Below are the code and all the weights of a small trained network. Each question names an input and a target symbol and asks about switching units off, where a switched-off unit gives its printed mean instead of its output.

import numpy as np


def w(rows, s, z=0):
    codes = np.array(rows[::2]) - 128.0
    scale = np.full(codes.shape[1], s)
    scale[-1] = z or s
    return codes * scale


def f(y):
    return y / 2 * (1 + np.tanh(0.7978845608 * (y + 0.044715 * y**3)))


def softmax(a):
    e = np.exp(a - a.max(-1, keepdims=True))
    return e / e.sum(-1, keepdims=True)


def log_softmax(a):
    a = a - a.max(-1, keepdims=True)
    return a - np.log(np.exp(a).sum(-1, keepdims=True))


def net(x, mask):
    ids = ['αβγδεζηθλμξπστφψ'.index(c) for c in x.split()]
    T = len(ids)
    res = E[ids] + P[:T]
    r = res
    for j in range(2):
        rows = slice(4 * j, 4 * j + 4)
        q, k, v = (r @ M[0][rows].T for M in (Q, K, V))
        z = softmax(np.where(np.tri(T) > 0, q @ k.T / 4**0.5, -1e9)) @ v
        o = O[0][rows]
        res = res + np.where(mask[j], z, o[:, -1]) @ o[:, :-1]
    y = f(res @ A[0][:, :-1].T + A[0][:, -1])
    res = res + np.where(mask[2:6], y, B[0][:, -1]) @ B[0][:, :-1]
    return log_softmax(res[-1] @ U[:, :-1].T + U[:, -1])


Q, K, V, O, A, B = {}, {}, {}, {}, {}, {}
E = w([
[126,93,122,127],'α',
[133,96,118,122],'β',
[130,124,150,149],'γ',
[125,120,142,140],'δ',
[138,62,98,121],'ε',
[134,92,131,149],'ζ',
[112,64,96,111],'η',
[136,113,180,185],'θ',
[103,203,148,90],'λ',
[128,196,212,134],'μ',
[168,103,146,118],'ξ',
[252,146,158,151],'π',
[145,184,35,93],'σ',
[193,124,124,117],'τ',
[127,149,178,76],'φ',
[88,97,193,103],'ψ',
],0.022)
P = w([
[76,185,3,148],'0',
[95,158,59,172],'1',
[113,171,96,189],'2',
[116,188,93,167],'3',
[109,182,71,160],'4',
[105,185,57,139],'5',
[107,199,58,119],'6',
[128,191,63,114],'7',
[132,200,94,87],'8',
[180,220,126,83],'9',
[132,205,137,162],'10',
[129,170,68,211],'11',
],0.0041)
Q[0] = w([
[188,163,157,99],'H1',
[157,73,148,152],'H1',
[182,99,95,40],'H1',
[119,83,102,137],'H1',
[160,162,230,151],'H2',
[121,97,54,63],'H2',
[133,248,202,189],'H2',
[126,75,103,90],'H2',
],0.011)
K[0] = w([
[119,72,65,132],'H1',
[124,118,154,6],'H1',
[69,88,135,173],'H1',
[80,174,185,163],'H1',
[119,59,212,61],'H2',
[73,91,94,165],'H2',
[104,116,180,28],'H2',
[137,72,74,171],'H2',
],0.011)
V[0] = w([
[90,75,154,254],'H1',
[117,129,61,176],'H1',
[208,141,92,124],'H1',
[126,94,161,112],'H1',
[80,120,102,151],'H2',
[122,55,166,66],'H2',
[158,101,92,136],'H2',
[163,86,166,146],'H2',
],0.014)
O[0] = w([
[168,92,146,154,253],'H1',
[108,98,87,214,124],'H1',
[246,83,101,152,93],'H1',
[101,133,178,105,134],'H1',
[74,87,118,187,111],'H2',
[101,80,128,57,110],'H2',
[167,117,99,121,36],'H2',
[147,98,191,86,141],'H2',
],0.011,0.004)
A[0] = w([
[208,121,147,74,94],'N1',
[129,2,54,9,109],'N2',
[159,84,139,62,83],'N3',
[133,40,82,148,3],'N4',
],0.0075,0.0058)
B[0] = w([
[113,147,214,49,135],'N1',
[123,235,218,223,253],'N2',
[163,123,138,114,127],'N3',
[85,167,1,168,136],'N4',
],0.0073,0.0028)
U = w([
[93,102,96,130,69],'α',
[120,118,103,135,41],'β',
[133,115,141,135,2],'γ',
[119,103,126,136,37],'δ',
[108,108,101,188,44],'ε',
[101,85,135,150,33],'ζ',
[7,74,68,163,154],'η',
[106,23,218,228,199],'θ',
[68,200,107,132,183],'λ',
[108,226,235,157,119],'μ',
[155,101,185,121,88],'ξ',
[251,155,186,135,52],'π',
[177,177,41,127,126],'σ',
[216,117,126,102,196],'τ',
[107,163,167,2,218],'φ',
[39,42,246,30,168],'ψ',
],0.0082,0.0069)

Each question gives the input, a string of symbols that net reads in full, and the target symbol t.
The units are the heads (4 rows each of Q, K, V and O) and the neurons (one row each of A and B). Each row of codes is followed by its name. A weight is (code - 128) times the scale printed after its matrix; where a second scale follows, it is the last column's (O, A, B and U).
mask holds one flag per unit, heads first, then neurons. A switched-off unit (its flag False) gives its mean, the last column of its rows in O or B, instead of its output. The means were averaged over made-up inputs and are rounded, as every weight is.
A unit's drop is (log p(t) with every unit on - log p(t) with that unit switched off) / (log p(t) with every unit on - log p(t) with every unit switched off).
The circuit of an input: a set's keep is (log p(t) with only the set's units on - log p(t) with every unit switched off) / (log p(t) with every unit on - log p(t) with every unit switched off). Starting from all 6 units, units are removed one at a time, each time the one whose removal leaves the highest keep (on an exact tie, the one counted first), for as long as the keep stays at least 0.8.
circuit, biggest first: the units of the circuit, biggest drop first
most important unit: the unit with the biggest drop
k most important neurons: the k neurons with the biggest drops, biggest first
which heads matter: for each layer, one digit per head in row order, 1 if its drop is at least 0.15 and else 0, layers parted by /
drop when u is switched off: that unit's drop, to one decimal
input μ η θ θ φ θ ψ θ μ ψ μ β, target ψ: most important unit	H1
input ε η ψ ψ ε ε, target ψ: which heads matter	10
input φ θ σ σ λ, target σ: which heads matter	10
input θ μ θ, target μ: which heads matter	11
input θ ψ ψ μ, target ψ: circuit, biggest first	[H2, H1]
input α ψ ψ α φ, target ψ: which heads matter	01
input ψ η α φ θ ε λ η ψ γ, target ψ: 2 most important neurons	[N2, N4]
input λ ψ ψ α, target ψ: which heads matter	10
input λ θ η ψ μ, target ψ: which heads matter	01
input ψ θ θ η θ λ φ ψ ε, target ψ: which heads matter	11
input μ τ ψ θ ψ θ η μ θ ψ θ η, target ψ: which heads matter	10
input θ α θ θ θ η ε, target θ: drop when H1 is switched off	0.5
input θ φ ψ η, target ψ: drop when N1 is switched off	-0.1
input θ θ θ θ θ λ μ ε θ ψ θ, target ψ: drop when N3 is switched off	0.0
input π η μ, target π: circuit, biggest first	[H1]
